Each row is followed by one of two labels, saying whether the row has a hidden trait. Each part has a new trait and two new labels.
[  2 -26  -3  -2  -3   1   2   2   1  -9   3  -1  -1  -3  -3   2]
T
[ 10  -2   3   4  16  35   0   1  17  13  29   2 -16   0  -1  14]
C
[13 11  2  8  4 35 -2  3 16  8 21  1  6 -9 -2 -5]
T
[ 10  11   0   3  -4   8  -2  -1   7   5  -5   3  11 -11  -2   3]
T
[  6 -20   0  -5  -1   9   2   1  -4   8   5   2 -17   3  -2  16]
C
[ 10   7   0   4  -5  15  -1   1   7   3   0   1  10 -10  -2  -5]
T
[ 15  15   1   7  -4  25  -2   1   9   5   8   2  13 -13  -3  -7]
T
[  5 -15   2  -4   9  14   2   0   4  11  14   3 -23   5   0  22]
C
[  4 -15   1   3   7   2   2  -6  26   1   4   2   1 -11   6   4]
T
[ 1 -3 -1  1  3  5  1  0 13 -3  1  0  7 -7 -2  6]
T
[  2 -13  -1   5   6  20   1   3  18  -9  24  -4   3  -7  -5  -7]
T
[  0 -27   0  -5   0  -8   3  -4  11  -1  -4   2 -12  -3   4  15]
T
[ -1 -20  -2   2   2  11   2   4  11 -11  15  -4   3  -5  -5  -5]
T
[  5  27   2   5   7   7  -3  -6  17   8  -6   4  14 -13   2  11]
T
[ 1 -4  0 -2  2  1  1 -3  6  3 -5  3 -3 -4 -1 15]
T
[  9  -3   3   2  14  30   0   1  17  13  28   2 -17   1   0  13]
C
[  5  15   1   1  -1   0  -1  -5   9   7 -13   4  11 -10   1  12]
T
[  3  25   3   2   8   2  -1  -8  17   8 -10   5  11 -12   2  16]
T
[10 -9 -1  0 -7 15  0  3 -4  2  1  1 -1 -4 -4  1]
T
[  4 -10  -2   3  -1  13   1   2   6  -7   8  -2   5  -7  -4  -3]
T
[  0 -23  -2   3   1  11   2   4  10 -12  18  -4   2  -6  -5  -6]
T
[  2  -4  -1  -4  -6 -12   1  -5   2   3 -18   4   1  -6   1  14]
T
[  3 -17   2  -4   9  16   2   0   6  10  14   2 -22   4   1  20]
C
[ -8 -50  -3 -16 -11 -43   6  -7  -7  -6 -38   4 -19   1   6  27]
T
[  5 -18  -3   2  -6  12   1   5   2  -9  10  -3   4  -6  -5  -8]
T
[  3 -21   0  -1   2  -6   3  -6  20  -1  -5   2   1  -9   5   8]
T
[ 15   1  -2   4 -17  18  -2   4  -5   1   0   1  14 -10  -4 -10]
T
[ 6 -9  2  2 10 14  1 -3 24  5 13  1 -4 -7  3  8]
T
[ 12 -12  -3  -2 -24   2   0   4 -16  -1 -13   1   5  -4  -5  -1]
T
[ 9  8  2  4 10 16 -1 -3 21  8  8  2 10 -9  1  7]
T
[ 3  7  1  1  8  4  0 -4 16  6 -5  3  4 -5  1 14]
T
[  5  -9   0   9   8  25   0   3  24 -10  29  -5   9 -10  -4 -12]
T
[  6  20   3   6  12  12  -1  -5  25  10   2   3  10 -12   3  11]
T
[ 1 -1  0  1  1  2  1 -2 10 -2 -4  1  6 -7 -1  7]
T
[  6 -13  -1  -1  -6   0   1  -1  10   0  -3   2   2  -8   1   2]
T
[  9  -2   2   8  14  23   0  -3  35   4  21   0   3 -11   3  -1]
T
[  8  -6   3   1  16  28   1   1  14  13  23   2 -18   1  -1  15]
C
[  5 -19   1  -4   7   9   2  -1   7  10   9   2 -18   3   1  19]
C
[  6 -15  -1  -1  -4  -1   2  -2   9  -2  -3   1  -1  -7   1   3]
T
[  5  21   3   5   9   8  -1  -6  25   8  -4   4  14 -14   3   9]
T
[ -1 -22   0  -5   1 -18   3  -7  12  -1  -6   3  -5  -7   6  15]
T
[  4  31   3   5  10   5  -2  -7  21   9  -8   3  15 -13   2  14]
T
[14  4  2  6  5 33 -1  3 12  9 22  1 -2 -5 -2  2]
C
[ -2 -27  -3  -2  -2  -2   3   2   3 -12   5  -3  -2  -4  -3   1]
T
[ 6 -4  2  3 11 16  1 -2 20  7 15  2 -4 -6  2  9]
C
[  2  23   2   2   8   0  -1  -8  17  11 -12   5  11 -12   2  18]
T
[ 6 -7  2  2 10 14  1 -3 24  5 13  2 -5 -7  3  7]
T
[  2 -19   0  -1   2  -4   2  -5  21  -2  -3   1  -2 -12   3   6]
T
[  1 -20   0   0   4   0   2  -3  17  -2   2   1  -3  -7   3   7]
T
[ 6  2  1  0  2  8  0 -2  7  6  4  3 -2 -5  0 12]
C
[ -2  10   1  -5   1 -14   0  -7   5   7 -24   5   4  -6   2  24]
T
[  6  35   2   8  13  12  -3  -7  29  10  -3   4  18 -15   2  11]
T
[ -1 -31  -1  -7  -3 -19   4  -6  11  -2 -15   3  -7  -7   5  14]
T
[ 3  2  1  3  6  7  0 -3 17  0  6  1  7 -9  0  7]
T
[  5 -16   1   1   7   1   2  -6  26   0   2   1   0 -11   7   5]
T
[  6 -13   1   3   6   0   2  -6  27   0   3   2   2 -11   6   4]
T
[  6 -17   2  -3  10  19   2   1   6   9  17   3 -22   5   0  21]
C
[  4 -12   2   3   8   2   2  -6  28   1   5   1   0 -11   5   4]
T
[ -2 -27  -3   0   0   8   2   5   8 -12  10  -4   1  -3  -5  -3]
T
[ -2 -25  -2   0  -1   9   2   4   7 -14  12  -4   1  -3  -5  -1]
T
[ -2 -19  -2  -1   0   5   2   2   6  -9   8  -2  -1  -4  -3   3]
T
[  9 -12   0  -2  -4  12   1   1  -2   6   3   3 -10   0  -2   9]
C
[ -1 -27  -3  -1  -2   8   3   4   6 -14  11  -4  -2  -3  -5  -2]
T
[  2 -16   0  -2   3 -10   2  -6  17   1  -9   3  -2  -8   5  12]
T
[  1 -16  -2   3   2  13   2   5  13 -13  19  -4   4  -3  -6  -6]
T
[12 -2  1  4 -1 22  0  2  8  6 12  1 -1 -5 -1 -2]
T
[ -2 -35   0  -9  -3 -21   5  -7   8  -2 -17   3 -11  -3   6  18]
T
[  6 -14   2   0  10  14   2  -2  14   8  15   2 -14   1   1  14]
C
[  0 -19   0  -1   4  10   2   1   8  -3   7  -1 -10  -1  -2   6]
T
[  1 -12  -1   3   4  14   1   3  12  -8  15  -3   3  -5  -4   1]
T
[  0 -15  -2   2   0   8   1   3  10 -10  10  -3   3  -5  -4  -2]
T
[  6 -14   2  -2  11  18   2   0   9  10  16   2 -23   3   0  20]
C
[  9  -6   1   1   4  24   0   3   7   6  17   1 -11  -2  -2   7]
C
[  6 -11   1   1   0   0   1  -4  17   2  -1   2   2 -11   3   5]
T
[ 14  -8  -2   1 -17  12  -1   4  -9   1  -4   1   4  -7  -5  -5]
T
[  7 -20  -2  -3 -15   0   1   2  -8  -2 -11   1   1  -5  -2   1]
T
[  7  33   3   9  13  14  -3  -6  28   9   2   3  20 -15   1   5]
T
[  3   6   1   6   8  12   0  -1  19  -1   9   0  12 -10  -2   0]
T
[  0 -24   0  -5   0 -17   3  -6  14  -1 -13   3  -5  -7   6  15]
T
[ 7 19  4  6 14 20 -2 -4 39 11 10  3  5 -9  1 10]
T
[  2   6   0   4   8   6   0  -2  17  -2   4   0  11 -10  -1   3]
T
[ 12  -6  -2   5 -10  20  -1   4   3  -1   6  -1  11  -9  -5 -11]
T
[ 11  -3   4   4  18  37   0   1  20  13  33   1 -14   0  -1  13]
C
[ -1  27   2   3   6  -1  -1  -8  17   8 -11   4  13 -11   2  15]
T
[  7 -10   1  -3   1  13   1   1   0   8   8   2 -16   2  -1  15]
C
[  4  17   2   5   8   9  -1  -4  16   4   3   2  13 -12   0   7]
T
[  5 -13   1   3   8   5   2  -4  28   3   7   1   1 -10   5   5]
T
[ 13  -8  -2   0 -19  10  -1   4 -11  -1  -7   1   7  -7  -5  -5]
T
[ 7 14  1  2  0  5 -1 -3  8  7 -5  3  9 -8  0  5]
T
[  2 -27  -1  -9  -4   0   3   1  -9   7  -4   3 -24   6  -1  27]
C
